Below are the code and all the weights of a small trained network. Each question names an input and a class and asks about switching units off, where a switched-off unit gives its printed mean instead of its output.

import numpy as np


def w(rows, s, z=0):
    codes = np.array(rows[::2]) - 128.0
    scale = np.full(codes.shape[1], s)
    scale[-1] = z or s
    return codes * scale


def norm(h):
    return h / np.sqrt((h * h).mean(-1, keepdims=True) + 1e-5)


def f(y):
    return y / 2 * (1 + np.tanh(0.7978845608 * (y + 0.044715 * y**3)))


def log_softmax(a):
    a = a - a.max(-1, keepdims=True)
    return a - np.log(np.exp(a).sum(-1, keepdims=True))


def net(x, mask):
    res = np.array(x, float).reshape(1, 6) / 4 @ E
    u = 0
    for l in range(3):
        y = f(norm(res) @ A[l][:, :-1].T + A[l][:, -1])
        res = res + np.where(mask[u : u + 3], y, B[l][:, -1]) @ B[l][:, :-1]
        u += 3
    return log_softmax(norm(res)[-1] @ U[:, :-1].T + U[:, -1])


A, B = {}, {}
E = w([
[103,225,133,204,189,42,77,200,70,29,139,80],'x0',
[82,35,86,159,185,61,142,170,187,74,247,113],'x1',
[51,123,139,136,84,91,162,118,93,145,162,148],'x2',
[17,92,110,155,27,119,179,77,134,191,206,197],'x3',
[80,127,210,190,82,75,193,31,95,254,118,248],'x4',
[102,202,146,163,253,102,163,72,95,172,15,250],'x5',
],0.0069)
A[0] = w([
[156,159,123,138,184,116,82,183,136,45,127,71,49],'0.n1',
[87,29,109,101,49,118,138,136,156,127,251,102,82],'0.n2',
[176,92,111,44,111,228,108,133,150,125,109,90,3],'0.n3',
],0.016,0.0019)
B[0] = w([
[133,146,123,194,189,129,112,91,63,114,125,80,244],'0.n1',
[69,75,98,229,114,122,142,144,213,115,210,165,252],'0.n2',
[178,136,131,10,113,229,173,185,146,118,42,141,218],'0.n3',
],0.012,0.017)
A[1] = w([
[140,142,71,18,116,123,103,106,115,83,150,74,42],'1.n1',
[140,71,120,93,3,144,136,141,164,127,204,113,2],'1.n2',
[141,66,107,57,57,203,117,136,144,125,165,108,20],'1.n3',
],0.015,0.0019)
B[1] = w([
[68,69,116,175,153,177,185,104,136,74,135,188,173],'1.n1',
[52,89,165,86,110,23,107,130,80,164,170,45,254],'1.n2',
[149,157,156,36,136,128,107,16,160,187,98,2,244],'1.n3',
],0.0099,0.0081)
A[2] = w([
[231,106,92,18,114,198,106,243,179,60,116,169,47],'2.n1',
[244,210,78,129,197,33,5,167,78,24,163,46,4],'2.n2',
[159,80,98,151,39,145,50,208,226,95,220,173,29],'2.n3',
],0.011,0.0024)
B[2] = w([
[199,189,55,142,121,159,116,78,171,104,117,147,202],'2.n1',
[83,81,196,144,153,158,66,248,58,113,128,151,253],'2.n2',
[183,129,81,165,64,114,130,79,98,107,160,180,205],'2.n3',
],0.014,0.011)
U = w([
[112,179,174,157,144,66,172,90,68,193,103,216,254],'0',
[117,110,155,72,89,113,143,109,131,182,157,85,14],'1',
[90,73,93,187,75,82,153,130,158,125,252,139,150],'2',
[202,141,95,77,144,203,145,130,149,98,106,95,102],'3',
[136,130,152,190,194,145,95,186,33,87,143,122,175],'4',
],0.012,0.0024)

Each question gives the input, the list of numbers given to net, and the class t.
The units are the neurons (one row each of A and B). Each row of codes is followed by its name. A weight is (code - 128) times the scale printed after its matrix; where a second scale follows, it is the last column's (A, B and U).
mask holds one flag per neuron, layer by layer. A switched-off neuron (its flag False) gives its mean, the last column of its row in B, instead of its output. The means were averaged over made-up inputs and are rounded, as every weight is.
A unit's drop is (log p(t) with every unit on - log p(t) with that unit switched off) / (log p(t) with every unit on - log p(t) with every unit switched off).
The circuit of an input: a set's keep is (log p(t) with only the set's units on - log p(t) with every unit switched off) / (log p(t) with every unit on - log p(t) with every unit switched off). Starting from all 9 units, units are removed one at a time, each time the one whose removal leaves the highest keep (on an exact tie, the one counted first), for as long as the keep stays at least 0.8.
units of the circuit, in order: the units of the circuit, biggest drop first
k most important neurons: the k neurons with the biggest drops, biggest first
k most important neurons of layer l: the k neurons of layer l with the biggest drops, biggest first
drop of u: that unit's drop, to one decimal
input [-3,-7,3,4,-6,-7], class 1: units of the circuit, in order -> 1.n2, 1.n3, 0.n2, 0.n3
input [-5,3,-8,-3,5,6], class 0: 3 most important neurons -> 0.n3, 0.n2, 2.n2
input [3,-7,-3,4,-5,-2], class 3: units of the circuit, in order -> 0.n3
input [0,-7,4,3,-4,8], class 0: units of the circuit, in order -> 0.n3, 0.n1, 0.n2
input [-2,-5,-4,8,-4,-5], class 1: 4 most important neurons -> 0.n3, 1.n3, 1.n2, 0.n2
input [6,3,-3,-1,7,4], class 0: units of the circuit, in order -> 0.n1, 0.n2
input [-1,5,-1,0,4,4], class 0: 3 most important neurons -> 0.n2, 0.n3, 2.n2
input [-8,-3,7,-4,2,1], class 3: 2 most important neurons -> 0.n2, 0.n3
input [-7,3,1,-7,8,-1], class 1: 2 most important neurons of layer 0 -> 0.n1, 0.n2
input [-3,-7,3,5,3,-2], class 1: 2 most important neurons -> 0.n1, 0.n2
input [-7,-5,-7,6,-2,8], class 3: 2 most important neurons of layer 0 -> 0.n2, 0.n1
input [0,-2,-5,2,-4,4], class 3: drop of 0.n3 -> 1.6
input [-3,-1,0,-2,-5,6], class 3: drop of 0.n2 -> 0.0
input [4,-1,-6,1,8,-3], class 0: drop of 2.n2 -> 0.4
